X: [+1.91, +2.77, -7.57, +0.11]
V: [-7.15, -7.66, +8.14, -2.51]
S: [-4.92, +8.05, +9.17, +6.27]
chg S: [-4.93, +8.05, +9.17, +6.27] : 0, [-4.92]
[+1.91, +2.77, -7.57, +0.11] : X

F: [-2.60, -4.37, +2.91, -3.43, +4.09, -4.04, -3.07, +1.52, +3.30, +1.95, -1.43, -0.25, -1.00, -0.99]
K: [-2.65, -3.61, -1.14, -3.38, +4.12, -4.13, -2.90, +1.31, -0.48, +3.58, -2.87, -0.47, +2.28, -3.98]
P: [+1.41, +3.77, +3.12, +3.05, -3.67, +4.05, +2.77, -2.22, +3.53, -2.29, +1.68, -2.34, +4.57, +3.08]
U: [-2.60, -4.37, +2.91, -3.43, +4.09, -4.04, -3.07, +1.52, +3.30, +1.95, -1.43, -0.25, -1.00, -3.48]
N: [+0.31, -1.40, -4.72, -1.19, +3.07, -1.79, -1.14, -1.61, -5.09, +1.81, +1.34, -0.12, +0.45, -1.04]
Q: [+1.62, +1.81, -7.59, +1.69, -1.38, +2.27, +1.14, -0.97, -5.78, -0.41, +2.66, +3.82, -2.18, +1.26]
C: [-0.81, -0.62, -1.06, -0.22, +1.22, -0.63, -0.08, -3.35, -1.12, -0.30, +0.61, -2.34, +6.79, -0.72]
H: [+0.31, -1.13, -4.72, -1.19, +3.07, -1.79, -1.14, -1.61, -5.09, +1.81, +1.34, -0.12, +0.45, -1.04]
G: [-0.60, -1.67, -1.03, -1.40, +2.94, -1.82, -1.57, -0.46, +1.34, +0.45, +1.81, -0.12, -5.09, -1.63]
[+0.31, -1.40, -4.72, -1.19, +3.07, -1.79, -1.14, -1.61, -5.09, +1.81, +1.34, -0.12, +0.45, -1.04] : N
chg C: [-0.81, -0.62, -1.06, -0.22, +1.23, -0.63, -0.08, -3.35, -1.12, -0.30, +0.61, -2.34, +6.79, -0.72] : 4, [+1.22]
chg F: [-2.60, -4.37, +2.91, -3.43, +4.09, -4.03, -3.07, +1.52, +3.30, +1.95, -1.43, -0.25, -1.00, -0.99] : 5, [-4.04]

rifa: [-0.98, -1.11, -0.02, +6.00, +0.05, -1.35, -4.14, +4.22, +6.20, +1.19, +1.14, +2.15, -4.12, +2.19, -6.05, -2.72, -2.00]
zogo: [-5.50, +0.50, +7.12, +0.25, +2.94, -4.08, -0.88, +0.84, +5.70, -1.09, -1.90, -3.53, -1.11, +3.26, +1.48, -7.49, +1.59]
pon: [-5.50, +0.50, +7.12, +0.25, +2.94, -4.08, -0.88, +0.84, -1.65, +0.62, +6.40, -2.66, -2.99, -5.08, +0.06, +2.84, +1.20]
tuto: [+2.84, -2.51, +5.78, +1.08, +0.77, +2.12, -3.40, -0.92, -0.31, +5.53, +0.31, -2.35, -3.08, -2.24, -8.45, -0.18, +0.57]
then: [-0.92, -0.31, +5.53] : [+0.31, -2.35]
chg zogo: [-5.50, +0.50, +7.12, +0.25, +2.94, -4.08, -0.88, +0.84, +5.70, -1.08, -1.90, -3.53, -1.11, +3.26, +1.48, -7.49, +1.59] : 9, [-1.09]

Dofis: [+4.46, -3.41, -5.86, -4.15, +6.25, -7.14, +1.58, -3.39, +7.60, +1.83, +3.18, -6.01, +0.25, +5.05, +0.99, -4.23, -5.95]
pabu: [+3.34, +2.02, -5.76, +0.99, -0.32, +0.42, -3.01, -6.76, -0.22, -0.07, -6.11, +1.85, +0.26, -2.08, -1.43, -2.16, -2.43]
bemu: [-1.15, +4.55, +3.74, +5.00, -3.32, +5.70, -0.01, +1.26, -2.26, +0.06, -2.27, +6.03, +1.61, -2.57, +1.61, +3.32, +3.73]
back: [+0.99, +5.05, +0.25, -6.01, +3.18, +1.83] : Dofis
chg Dofis: [+4.46, -3.41, -5.86, -4.15, +6.25, -7.14, +1.57, -3.39, +7.60, +1.83, +3.18, -6.01, +0.25, +5.05, +0.99, -4.23, -5.95] : 6, [+1.58]
then: [-0.07, -6.11, +1.85, +0.26, -2.08] : [-1.43, -2.16]
chg bemu: [-1.15, +4.54, +3.74, +5.00, -3.32, +5.70, -0.01, +1.26, -2.26, +0.06, -2.27, +6.03, +1.61, -2.57, +1.61, +3.32, +3.73] : 1, [+4.55]

taram: [-2.46, +1.72, -6.41, -1.29, +2.61]
Situ: [-1.53, +1.37, +0.37, -1.54, +0.37]
memem: [+0.37, -1.53, -1.54, +1.37, +2.61]
back: [+1.37, -1.54] : memem
chg Situ: [-1.53, +1.37, +0.36, -1.54, +0.37] : 2, [+0.37]
[-1.53, +1.37, +0.37, -1.54] : Situ

nalu: [+4.33, +0.35, +2.20, -3.50, -7.74]
lakis: [+3.13, -3.47, -4.36, -2.83, +3.72]
kilaz: [-2.06, +1.09, +0.42, +4.63, -0.90]
meru: [+2.57, -2.28, +2.59, +1.93, -4.87]
zor: [+0.76, +1.33, -5.92, +2.21, +0.12]
nud: [-4.88, +4.36, -5.39, +2.92, +4.95]
punag: [-5.81, -1.28, +2.61, -1.33, +5.85]
Fak: [-4.72, -5.39, +2.92, +4.36, +0.35]
geri: [+2.61, +3.07, -6.05, +2.02, +1.62]
Lugu: [+4.51, -3.21, -3.67, -0.30, +1.36]
chg zor: [+0.76, +1.33, -5.91, +2.21, +0.12] : 2, [-5.92]
back: [+2.92, -5.39, +4.36] : nud
back: [+0.35, +4.36] : Fak
back: [+0.12, +2.21, -5.92] : zor
[+2.21, +0.12] : zor
chg nalu: [+4.34, +0.35, +2.20, -3.50, -7.74] : 0, [+4.33]
back: [+5.85, -1.33, +2.61, -1.28] : punag

ligez: [-1.37, +0.56, +0.73, -0.42, +1.62, +0.08, -0.43, -0.23, +0.42, +0.60]
labu: [+7.26, -2.88, -0.83, +6.13, -5.54, -6.96, -1.01, +5.65, -7.18, -0.96]
rez: [+1.54, +1.22, -0.93, -0.38, +0.95, -0.47, -1.90, -0.45, +1.05, +1.75]
Rata: [+1.60, +3.66, -1.16, +0.68, +2.86, -1.96, -3.84, -3.11, +3.09, +3.86]
Nalog: [-6.18, +7.23, -4.09, -4.09, -2.84, +1.93, +7.50, +1.67, -3.05, +1.61]
viz: [+1.27, +2.57, -0.53, +0.15, +1.69, -1.44, -2.93, -2.06, +1.95, +3.08]
Dabin: [-1.37, +0.56, +0.73, -0.42, +1.62, +0.08, -3.95, -0.23, +0.42, +0.60]
mub: [+1.91, +2.04, -2.36, +4.03, -0.77, -3.67, -2.61, -3.20, +3.18, +3.98]
vope: [+0.61, +2.40, +0.10, +0.51, +1.92, -1.97, -2.59, -1.07, +1.11, +3.53]
Bib: [-2.95, +1.23, +0.65, +5.80, -3.14, -4.27, +1.26, +1.72, -4.54, +1.40]
pef: [-6.42, +7.27, -3.43, -3.87, -4.04, +0.87, +7.62, +3.33, -4.06, +2.05]
fomot: [+1.91, +2.04, -2.36, +4.03, -0.77, -3.67, -2.61, -2.18, -0.20, +2.41]
chg Rata: [+1.60, +3.66, -1.16, +0.68, +2.86, -1.96, -3.84, -3.12, +3.09, +3.86] : 7, [-3.11]
then: [+1.27, +2.57, -0.53, +0.15] : [+1.69, -1.44]

gobeb: [-4.34, +4.34, -5.12, -2.17, +2.01, -3.91, +0.90, +3.14]
fipeb: [-1.51, +3.47, -1.26, -2.90, +4.07, -8.72, +4.06, +2.90]
liko: [-1.51, +3.47, -1.26, -2.90, +4.07, -8.72, +3.18, +2.90]
dip: [+4.34, -4.34, -4.47, -4.80, +6.58, +4.27, +3.93, -0.30]
chg gobeb: [-4.34, +4.34, -5.12, -2.17, +2.00, -3.91, +0.90, +3.14] : 4, [+2.01]
back: [+2.01, -2.17, -5.12, +4.34] : gobeb
chg liko: [-1.51, +3.47, -1.26, -2.90, +4.08, -8.72, +3.18, +2.90] : 4, [+4.07]
[-1.51, +3.47, -1.26, -2.90, +4.07, -8.72, +4.06, +2.90] : fipeb
then: [-4.34, +4.34] : [-5.12, -2.17]

ziku: [-4.09, +2.53, -2.50, -2.74, -3.80, -0.06, -0.64, +0.60, -2.24, -2.03, -2.94, +2.36, +1.33, -1.30, -1.29, +0.47, +1.32, +3.01, +4.46, -6.24, +0.39, -0.25, -0.40, +3.17, +0.37, +1.49, +3.15, +0.30, -2.63, +2.49, -3.84, +4.09, +1.63, -2.20, +0.62, +1.10, +0.94, +0.63, -3.78, +1.65, +4.35, +1.17, +1.61, +0.52, -2.08, +5.67, -1.79, +1.22, -0.65, -3.59, -1.00, +2.25, +6.09, +1.05, +3.85, -5.79, -2.73, -2.91, +1.20, -1.76]
dimig: [-1.60, -1.89, +3.22, +2.96, -3.07, -2.47, -1.66, -0.82, +3.67, -2.31, -3.56, -0.66, -0.74, -2.54, -1.57, -0.93, +1.10, -3.30, +4.03, -7.18, +1.09, +0.01, -4.78, -4.60, +2.13, -1.58, +2.24, -3.41, -2.08, +0.60, +3.09, +0.35, -4.77, +0.52, -0.21, -1.64, +3.14, +2.56, -2.78, +0.14, +0.80, -1.48, -1.57, +2.88, -0.49, -0.25, +2.39, +4.25, +1.02, -0.61, -1.94, -3.14, -1.55, +4.57, +3.14, -0.84, +0.69, -3.62, +2.96, -1.36]
Mim: [+0.63, +1.19, -2.47, +2.14, -2.56, +3.21, -2.12, +0.12, +4.40, +2.80, +1.16, -0.56, +2.61, -1.49, -0.67, -0.10, +0.31, -2.99, +4.05, -9.02, +0.85, +0.91, +1.47, -5.25, -1.34, -1.88, -3.10, +1.28, -4.04, -3.49, +1.99, +1.00, -1.79, -0.83, +2.19, -4.67, +4.62, +0.10, -2.27, +0.86, +1.29, +1.04, -1.01, +0.79, -4.17, -0.85, +2.79, +2.15, -2.27, +2.57, -2.60, -1.05, -0.48, +5.95, +3.99, -8.85, -1.58, -0.49, +4.59, -1.74]
pezot: [-3.04, -0.81, +2.05, -1.47, +0.48, -4.53, +1.88, +0.33, -2.13, -3.05, -4.48, +1.96, -3.19, -2.77, -3.25, -0.74, -0.63, +2.28, -0.38, +1.44, +1.52, +0.37, -2.21, +1.52, +1.90, -1.89, +3.75, -2.87, +1.05, +2.77, +0.42, +2.42, -0.62, -3.08, -0.28, -4.09, -0.68, -4.32, -3.43, +3.82, -0.08, +0.89, +0.25, +0.85, +2.22, -1.49, +3.03, +3.00, +3.04, -1.77, -0.33, -2.30, +5.61, -0.33, +1.51, +5.02, -3.39, -0.77, -3.33, -2.01]
Tik: [+0.11, -3.49, -1.09, +2.32, +2.82, +3.59, -2.03, +2.82, -3.14, +2.66, -1.26, -0.35, +1.71, +1.39, +2.76, +0.93, +1.29, +1.76, -1.17, +4.10, +2.23, +0.60, +1.85, -1.05, -5.32, +1.34, -4.89, +2.06, -1.24, -3.31, -2.26, -1.23, -0.65, -3.47, +2.40, +0.64, +2.78, -1.90, +1.03, -3.94, -0.58, -1.29, -1.09, +3.88, -1.74, -4.35, +1.15, -5.60, -2.14, -1.94, -0.22, -1.57, -0.08, +1.48, -0.74, -6.70, +4.27, -0.81, -2.84, +2.35]
Fupu: [+0.71, +4.35, -4.46, -2.65, +1.53, -1.05, +0.90, +1.57, +0.41, +1.20, +2.62, +0.86, -1.46, +1.54, -1.85, -0.22, -0.95, +2.28, +0.40, -1.18, -3.46, +0.71, +3.21, +0.77, -2.05, +0.77, +0.75, +2.33, -0.59, +0.93, -3.42, +5.16, +4.82, -3.46, +0.62, -4.97, +0.80, -2.37, -3.02, +2.27, +2.64, +1.52, +1.69, -1.28, -3.29, +1.75, +0.10, -3.05, -0.79, +1.22, -1.92, +3.82, +6.80, +0.38, +0.55, +0.89, -5.48, +0.28, -0.33, +1.15]
back: [+1.03, -1.90, +2.78, +0.64, +2.40, -3.47] : Tik
[-4.32, -3.43] : pezot
back: [+0.39, -6.24, +4.46, +3.01, +1.32] : ziku
chg Fupu: [+0.71, +4.35, -4.46, -2.65, +1.53, -1.05, +0.90, +1.57, +0.41, +1.20, +2.62, +0.86, -1.46, +1.54, -1.85, -0.22, -0.95, +2.28, +0.40, -1.18, -3.46, +0.71, +3.21, +0.77, -2.05, +0.77, +0.75, +2.33, -0.59, +0.93, -3.42, +5.16, +4.83, -3.46, +0.62, -4.97, +0.80, -2.37, -3.02, +2.27, +2.64, +1.52, +1.69, -1.28, -3.29, +1.75, +0.10, -3.05, -0.79, +1.22, -1.92, +3.82, +6.80, +0.38, +0.55, +0.89, -5.48, +0.28, -0.33, +1.15] : 32, [+4.82]

Repad: [+3.06, +1.07, -0.85, +1.89, +1.98, +1.39, +0.00, -2.80, -0.26, -1.95, +0.23, -1.33, -0.85, -4.28, +1.12, -4.92, +1.09, -1.92, -2.20, -1.03, -1.92, +1.75]
Teles: [-2.72, +0.01, -0.67, +1.68, -0.44, -1.53, +0.29, -2.50, -1.47, -0.21, +4.59, -2.03, +0.89, -2.23, +1.52, -4.64, -4.27, -3.65, +0.92, -3.16, +1.20, +3.26]
disif: [-1.25, +1.89, +0.64, -1.29, +0.85, +0.24, -1.72, +5.27, +0.64, -3.02, -1.50, +1.52, -2.18, -4.28, +1.12, +1.01, +0.89, +4.78, +2.28, +0.51, -8.81, +3.23]
pezuz: [+0.29, -2.48, -1.19, +2.12, +2.50, -1.55, -2.88, +1.11, +1.00, -3.40, +3.34, +1.31, +2.21, -2.60, -0.50, +1.05, +0.28, +3.23, +0.74, +1.66, +1.85, +2.55]
[-0.85, -4.28] : Repad
back: [-1.03, -2.20, -1.92, +1.09, -4.92] : Repad
[-1.25, +1.89, +0.64, -1.29, +0.85, +0.24, -1.72, +5.27, +0.64, -3.02, -1.50, +1.52, -2.18, -4.28, +1.12, +1.01, +0.89, +4.78, +2.28, +0.51, -8.81, +3.23] : disif
then: [+0.29, -2.50] : [-1.47, -0.21]
back: [+1.75, -1.92] : Repad
chg pezuz: [+0.29, -2.48, -1.19, +2.12, +2.50, -1.55, -2.88, +1.11, +1.00, -3.40, +3.34, +1.31, +2.21, -2.59, -0.50, +1.05, +0.28, +3.23, +0.74, +1.66, +1.85, +2.55] : 13, [-2.60]

